Each row is followed by its group and then its class within the group.
[ -8  11 -22 -30 -59  32 -15  -8 -15   2 -23   7   3  -5  -6   4   0  -1
 -32 -24 -27   1  -8  -9  -1   7  -5  -6] -> q309.q173
[ -7   7  -6  31  -6  15 -11   6   2   9  14  -2  34  -7  -7 -17 -56   2
  -8  -1  27   0   2  26  -1   6  24  10] -> q596.Q609
[-10   9 -12  -7 -41  25 -22  -3 -11   5 -11   1   9  -6  -4   1 -16  -2
 -14  -8 -11  -2   0  -8  -1   4   8  -3] -> q309.q173
[ -4  10   7  21   8  17  24  10   0   6  17   5  21  -4  -7 -11 -55   0
  -4   2  24   0  -2  13   6   7  18   2] -> q596.Q609
[  1  13 -22 -11 -59  29 -30  -7 -12   8  -9  12  18  -2  -7  -4 -35   1
 -32 -14  -8  -1   4   1   1   8  17  -2] -> q309.q173
[ -2  10  -3  33  -1  13  -1   8   3  10  13   6  37  -4  -7 -21 -71  -3
  -8  -3  35  -6   2  34   0  10  28  13] -> q596.Q609
[-16   2  -8  19  -9  11   2  11   4   8  10  -3  26  -8  -6 -16 -35  -3
  -6  -8  18  -1  -6  29  -4   5  18   8] -> q596.q474
[-18  11 -12 -10 -50  35 -15  -2 -18   2  -9   4   8  -9  -5  -5 -24   0
 -27 -15 -16   1  -5 -12   0   7   6  -6] -> q309.q303
[ -3  12 -15   4 -40  24  -9  -7 -10   9 -17   5  18 -10  -5 -20 -47  -1
 -35 -20   6  -3  -6  27   2   9  -1   3] -> q309.q303
[-18   3 -10   8 -34  23  -2   1 -10   6  -9  -8  11  -8  -7 -11 -16  -4
 -23 -17   2   0 -12  15  -2   6  -6   2] -> q309.q303
[-11  16  13  15   3  25  20  12   2   0  21   8  22  -3  -6   0 -53   0
   0   4  16   0  -1  -4   6   5  24   1] -> q596.Q609
[ -9  11 -14   7 -47  27 -34  -8 -14  11 -10   0  17  -6  -9  -4 -32  -1
 -22  -5  -4  -2   0  -1  -2   5  10  -3] -> q309.q303
[ 10  10 -28 -12   1  10  20   8  16  16  11  22  34  -8  -8 -22 -51  -2
 -23 -20  17   4   4  54   1   7  31  14] -> q596.Q609
[ -8  12  17  29   4  11  26   6   2   6   0   1  25  -1  -5 -19 -65  -4
  -9  -8  37   2  -6  29   4   9   2  13] -> q596.Q609
[-25   4  10  42  -6  17  15  12  -1   5  -5 -13  24 -10  -7 -26 -45  -4
  -5 -12  33  -2 -20  37  -2   7  -2  11] -> q596.q474
[ -6  23   5  13  -2  22  19   8   7   9  -3   6  33  -1  -3 -19 -68  -6
  -5 -20  32   3  -5  35   0   8  12  13] -> q596.Q609
[-21  11   5  21  -9  21   4   8   0   3   5  -6  22  -3  -6  -7 -38  -4
   1  -9  18   1  -9  17  -3   4  15   7] -> q596.q474
[  7  12   0  15  -3  11  -3   2   2   9   3   7  23  -4  -3 -13 -56   0
  -9   0  25  -4   7  26   3   5  17   9] -> q596.Q609
[  4   5 -30  10 -52  18 -67 -11 -16   8  -8  10  25 -11  -5 -13 -42   1
 -30  -5   0  -6   6  13  -4   4  21   4] -> q309.q303
[  1  13   3  17   7   9   9   6   5  11   5  11  28  -1  -4 -16 -59   1
  -5  -5  33   1   2  27   4   5  15   9] -> q596.Q609
[-25  11   5  19   5  21  24  34   6   5  12  -4  27  -5  -7  -8 -43  -5
   3  -9  21   3 -12  19  -2   6  22   8] -> q596.q474
[ -9  13  13  29  11  12  18  10   2   2  13   3  24  -2  -4 -12 -56  -2
   4   1  34   0  -3  25   0   6  15   7] -> q596.Q609
[ 14  18  -2   8  -3  14   5   0  -1  13   0  18  29   0 -19 -19 -71  -1
 -13  -7  30   1   9  31   9   6  21  11] -> q596.Q609
[-15   9   0   6  13  10  15  14   7   4   5   0  19  -3  -4  -8 -19  -7
   8 -10  15   4  -9  22  -4   2  13  12] -> q596.q474
[-27  14  -4  31 -17  31   1  20  -5   5  16  -7  35 -10 -12 -13 -55  -5
  -4 -10  20  -1 -14  17  -3   8  29   9] -> q596.q474
[ -1   9   2  35   5   3  -8   7   4   5   7   1  29  -5  -5 -18 -53  -6
  -1   2  36  -3   0  32   0   2  17  12] -> q596.Q609
[-23  -6 -13  37  14  17  27  19  13   8  55  -1  37 -19 -16 -15 -40   4
  -8   2  20   0 -12  27  -2   6  50   7] -> q596.q474
[-17   8  -1   7 -25  22   3   2  -9   2  -8  -4   8  -6  -6  -1 -17  -3
 -14 -12   3   1 -12   1   1   2  -3  -1] -> q309.q173
[-19  21   8  15   1  23   7  19   5   3  15  -1  34  -2  -7   2 -46  -8
  13  -5  19   3  -3   8  -2   3  35  12] -> q596.Q609
[ -3   8   7  27   5  10  16   6   5   9   5   4  25  -4  -4 -15 -63  -3
  -8   2  31  -2  -1  28   5   4  10   6] -> q596.Q609
[ 13   1 -15  42  -6   2 -20  -1   7  20  10  10  44 -12  -5 -37 -89   0
 -26  -2  52  -8   9  72  -1  10  26  15] -> q596.Q609
[-22  15   8  -6 -43  34  29  -3 -12   3 -44 -10  -4   1  -6 -12 -25  -7
 -25 -30   4   6 -27  15   1  12 -41  -3] -> q309.q303
[-11  12 -15 -17 -48  30 -16  -4 -15   2 -12   4   1  -2  -3   6  -6  -4
 -20 -14 -25   0  -5 -18  -2   5   4  -6] -> q309.q173
[ -5   8   3  31  20  -2   4  12  16   9  15   1  33  -4  -4 -16 -50  -4
  13  -3  42   1  -1  38  -3   3  24  18] -> q596.q474
